Here is a tiny trained network, its code and every weight. The questions are about switching its units off for an input and a class, where a switched-off unit gives its printed mean instead of its output.

import numpy as np


def w(rows, s, z=0):
    codes = np.array(rows[::2]) - 128.0
    scale = np.full(codes.shape[1], s)
    scale[-1] = z or s
    return codes * scale


def f(y):
    return np.maximum(y, 0)


def log_softmax(a):
    a = a - a.max(-1, keepdims=True)
    return a - np.log(np.exp(a).sum(-1, keepdims=True))


def net(x, mask):
    res = np.array(x, float).reshape(1, 6) / 4 @ E
    y = f(res @ A[0][:, :-1].T + A[0][:, -1])
    res = res + np.where(mask, y, B[0][:, -1]) @ B[0][:, :-1]
    return log_softmax(res[-1] @ U[:, :-1].T + U[:, -1])


A, B = {}, {}
E = w([
[149,179,92,176,60,218,88,147,106,57,7,170],'x0',
[152,96,101,184,19,94,137,241,180,208,193,138],'x1',
[124,134,117,121,128,122,137,131,129,138,119,132],'x2',
[89,16,32,88,149,170,206,214,79,51,190,141],'x3',
[131,135,134,132,131,139,129,131,128,125,135,123],'x4',
[124,135,126,128,126,119,121,127,125,120,136,135],'x5',
],0.012)
A[0] = w([
[114,129,205,76,219,36,161,62,161,168,181,64,74],'n0',
[107,114,176,91,173,115,100,100,142,150,134,114,45],'n1',
[155,139,128,200,28,124,111,190,182,175,120,166,6],'n2',
[90,78,55,92,151,184,191,176,81,25,117,157,24],'n3',
[162,188,209,165,105,45,69,99,191,234,141,113,42],'n4',
[155,152,98,183,8,107,111,184,171,169,152,121,102],'n5',
[134,172,153,142,134,169,111,83,113,118,70,142,34],'n6',
[151,79,102,142,153,98,128,169,156,166,212,39,68],'n7',
[86,115,128,35,255,134,160,68,71,72,140,105,37],'n8',
[142,203,137,167,137,152,76,20,124,81,31,110,129],'n9',
[104,54,86,106,96,89,192,226,107,153,230,160,82],'n10',
[149,122,85,185,46,191,132,195,119,63,68,186,2],'n11',
],0.0096,0.019)
B[0] = w([
[200,160,158,135,207,131,54,66,13,200,97,141,192],'n0',
[207,157,143,138,94,133,94,168,151,96,83,142,136],'n1',
[204,173,169,70,165,109,60,84,25,209,48,181,172],'n2',
[208,178,169,118,214,126,28,29,30,213,77,138,206],'n3',
[44,35,50,125,197,204,174,116,131,68,207,62,211],'n4',
[121,122,111,132,225,161,104,55,72,142,143,123,208],'n5',
[123,148,194,126,85,84,163,194,136,106,95,144,160],'n6',
[100,127,160,109,50,104,187,210,164,88,125,137,179],'n7',
[48,75,76,156,171,182,209,136,104,131,227,104,199],'n8',
[170,212,176,122,66,62,126,148,165,110,51,182,250],'n9',
[106,141,121,153,76,122,255,164,227,69,108,111,238],'n10',
[45,30,68,121,191,165,164,103,116,155,242,85,176],'n11',
],0.01,0.021)
U = w([
[156,169,144,126,176,119,19,89,62,141,81,149,157],'0',
[92,42,84,132,168,123,164,128,113,126,224,114,181],'1',
[130,163,154,133,10,89,170,184,204,102,94,149,5],'2',
],0.012,0.013)

Each question gives the input, the list of numbers given to net, and the class t.
The units are the neurons (one row each of A and B). Each row of codes is followed by its name. A weight is (code - 128) times the scale printed after its matrix; where a second scale follows, it is the last column's (A, B and U).
mask holds one flag per neuron, in row order. A switched-off neuron (its flag False) gives its mean, the last column of its row in B, instead of its output. The means were averaged over made-up inputs and are rounded, as every weight is.
A unit's drop is (log p(t) with every unit on - log p(t) with that unit switched off) / (log p(t) with every unit on - log p(t) with every unit switched off).
most important unit: the unit with the biggest drop
k most important neurons: the k neurons with the biggest drops, biggest first
drop when u is switched off: that unit's drop, to one decimal
input [-6,5,7,1,2,-3], class 2: most important unit	n10
input [-4,1,8,-5,2,2], class 1: 4 most important neurons	[n4; n3; n9; n2]
input [8,5,-1,2,5,5], class 1: 3 most important neurons	[n11; n9; n0]
input [8,7,6,1,-8,6], class 1: 4 most important neurons	[n11; n3; n9; n0]
input [0,6,-4,1,-6,0], class 2: 3 most important neurons	[n4; n10; n8]
input [1,-2,-2,0,2,-1], class 2: 2 most important neurons	[n3; n0]
input [0,7,-2,-4,-8,4], class 1: 4 most important neurons	[n4; n3; n9; n0]
input [2,0,-1,2,-3,-3], class 0: 2 most important neurons	[n10; n4]
input [1,-3,1,-1,8,-4], class 2: 4 most important neurons	[n3; n0; n5; n2]
input [0,6,-5,-7,-4,8], class 1: 2 most important neurons	[n4; n3]
input [4,-1,4,0,-1,7], class 2: 2 most important neurons	[n3; n0]
input [5,-1,1,-1,-5,3], class 2: 3 most important neurons	[n3; n0; n5]
input [-3,6,2,-7,7,-3], class 1: drop when n4 is switched off	8.1
input [-4,2,3,-6,0,-4], class 1: most important unit	n4
